Here is a tiny trained network, its code and every weight. The questions are about switching its units off for an input and a class, where a switched-off unit gives its printed mean instead of its output.

import numpy as np


def w(rows, s, z=0):
    codes = np.array(rows[::2]) - 128.0
    scale = np.full(codes.shape[1], s)
    scale[-1] = z or s
    return codes * scale


def norm(h):
    return h / np.sqrt((h * h).mean(-1, keepdims=True) + 1e-5)


def f(y):
    return y / 2 * (1 + np.tanh(0.7978845608 * (y + 0.044715 * y**3)))


def log_softmax(a):
    a = a - a.max(-1, keepdims=True)
    return a - np.log(np.exp(a).sum(-1, keepdims=True))


def net(x, mask):
    res = np.array(x, float).reshape(1, 3) / 4 @ E
    u = 0
    for l in range(4):
        y = f(norm(res) @ A[l][:, :-1].T + A[l][:, -1])
        res = res + np.where(mask[u : u + 3], y, B[l][:, -1]) @ B[l][:, :-1]
        u += 3
    return log_softmax(norm(res)[-1] @ U[:, :-1].T + U[:, -1])


A, B = {}, {}
E = w([
[135,108,135,201,201],'x0',
[9,101,82,49,225],'x1',
[248,102,2,87,191],'x2',
],0.0063)
A[0] = w([
[112,232,56,42,10,21],'L0N0',
[254,192,228,95,102,4],'L0N1',
[173,98,236,191,254,103],'L0N2',
],0.0066,0.0033)
B[0] = w([
[185,40,250,83,218,227],'L0N0',
[101,209,130,105,182,245],'L0N1',
[143,104,200,99,136,250],'L0N2',
],0.013,0.0018)
A[1] = w([
[198,89,55,150,180,2],'L1N0',
[140,79,127,244,200,46],'L1N1',
[96,124,117,72,164,45],'L1N2',
],0.012,0.0046)
B[1] = w([
[45,81,135,153,66,252],'L1N0',
[205,123,192,32,153,166],'L1N1',
[246,201,131,171,171,169],'L1N2',
],0.011,0.004)
A[2] = w([
[113,160,109,185,241,1],'L2N0',
[209,62,3,19,54,22],'L2N1',
[249,200,171,230,99,69],'L2N2',
],0.0071,0.0027)
B[2] = w([
[138,228,86,86,102,132],'L2N0',
[58,86,189,181,115,242],'L2N1',
[150,184,2,90,131,251],'L2N2',
],0.01,0.0028)
A[3] = w([
[25,113,198,250,29,59],'L3N0',
[44,214,93,87,254,29],'L3N1',
[216,168,62,109,179,245],'L3N2',
],0.0063,0.0012)
B[3] = w([
[123,16,21,191,189,255],'L3N0',
[206,203,69,161,26,177],'L3N1',
[1,133,138,110,90,190],'L3N2',
],0.0099,0.005)
U = w([
[64,49,64,215,117,246],'0',
[121,248,52,111,71,103],'1',
[170,107,240,54,168,17],'2',
],0.015,0.0012)

Each question gives the input, the list of numbers given to net, and the class t.
The units are the neurons (one row each of A and B). Each row of codes is followed by its name. A weight is (code - 128) times the scale printed after its matrix; where a second scale follows, it is the last column's (A, B and U).
mask holds one flag per neuron, layer by layer. A switched-off neuron (its flag False) gives its mean, the last column of its row in B, instead of its output. The means were averaged over made-up inputs and are rounded, as every weight is.
A unit's drop is (log p(t) with every unit on - log p(t) with that unit switched off) / (log p(t) with every unit on - log p(t) with every unit switched off).
The circuit of an input: a set's keep is (log p(t) with only the set's units on - log p(t) with every unit switched off) / (log p(t) with every unit on - log p(t) with every unit switched off). Starting from all 12 units, units are removed one at a time, each time the one whose removal leaves the highest keep (on an exact tie, the one counted first), for as long as the keep stays at least 0.8.
units of the circuit, in order: the units of the circuit, biggest drop first
most important unit: the unit with the biggest drop
top k neurons: the k neurons with the biggest drops, biggest first
k most important neurons of layer l: the k neurons of layer l with the biggest drops, biggest first
drop of u: that unit's drop, to one decimal
input [-8,-3,1], class 2: units of the circuit, in order => (L0N0)
input [-6,8,-7], class 1: units of the circuit, in order => (L3N1, L1N2)
input [7,6,0], class 2: top 2 neurons => (L1N1, L0N1)
input [1,6,5], class 1: top 3 neurons => (L1N2, L2N0, L3N0)
input [-2,7,-5], class 1: top 2 neurons => (L1N0, L1N2)
input [-6,-4,5], class 2: top 3 neurons => (L0N0, L0N1, L3N0)
input [1,-8,6], class 1: top 3 neurons => (L2N2, L0N1, L3N0)
input [1,-5,-3], class 1: top 2 neurons => (L2N2, L1N0)
input [-6,5,5], class 2: top 2 neurons => (L0N1, L0N0)
input [6,-7,5], class 1: top 3 neurons => (L0N0, L2N2, L3N0)
input [5,4,-4], class 2: 2 most important neurons of layer 0 => (L0N1, L0N2)
input [-6,-5,4], class 2: top 4 neurons => (L0N0, L1N2, L3N1, L3N0)
input [7,-8,3], class 1: top 2 neurons => (L2N2, L0N0)
input [8,-7,2], class 2: units of the circuit, in order => (L1N1)
input [8,8,-3], class 1: top 2 neurons => (L3N1, L0N0)
input [8,6,3], class 2: top 2 neurons => (L1N1, L0N1)
input [8,5,-1], class 2: drop of L1N1 => 0.7
input [-1,-5,-2], class 1: drop of L1N0 => 0.1
input [-8,-5,5], class 2: drop of L0N0 => 2.4
input [6,2,3], class 2: most important unit => L1N1
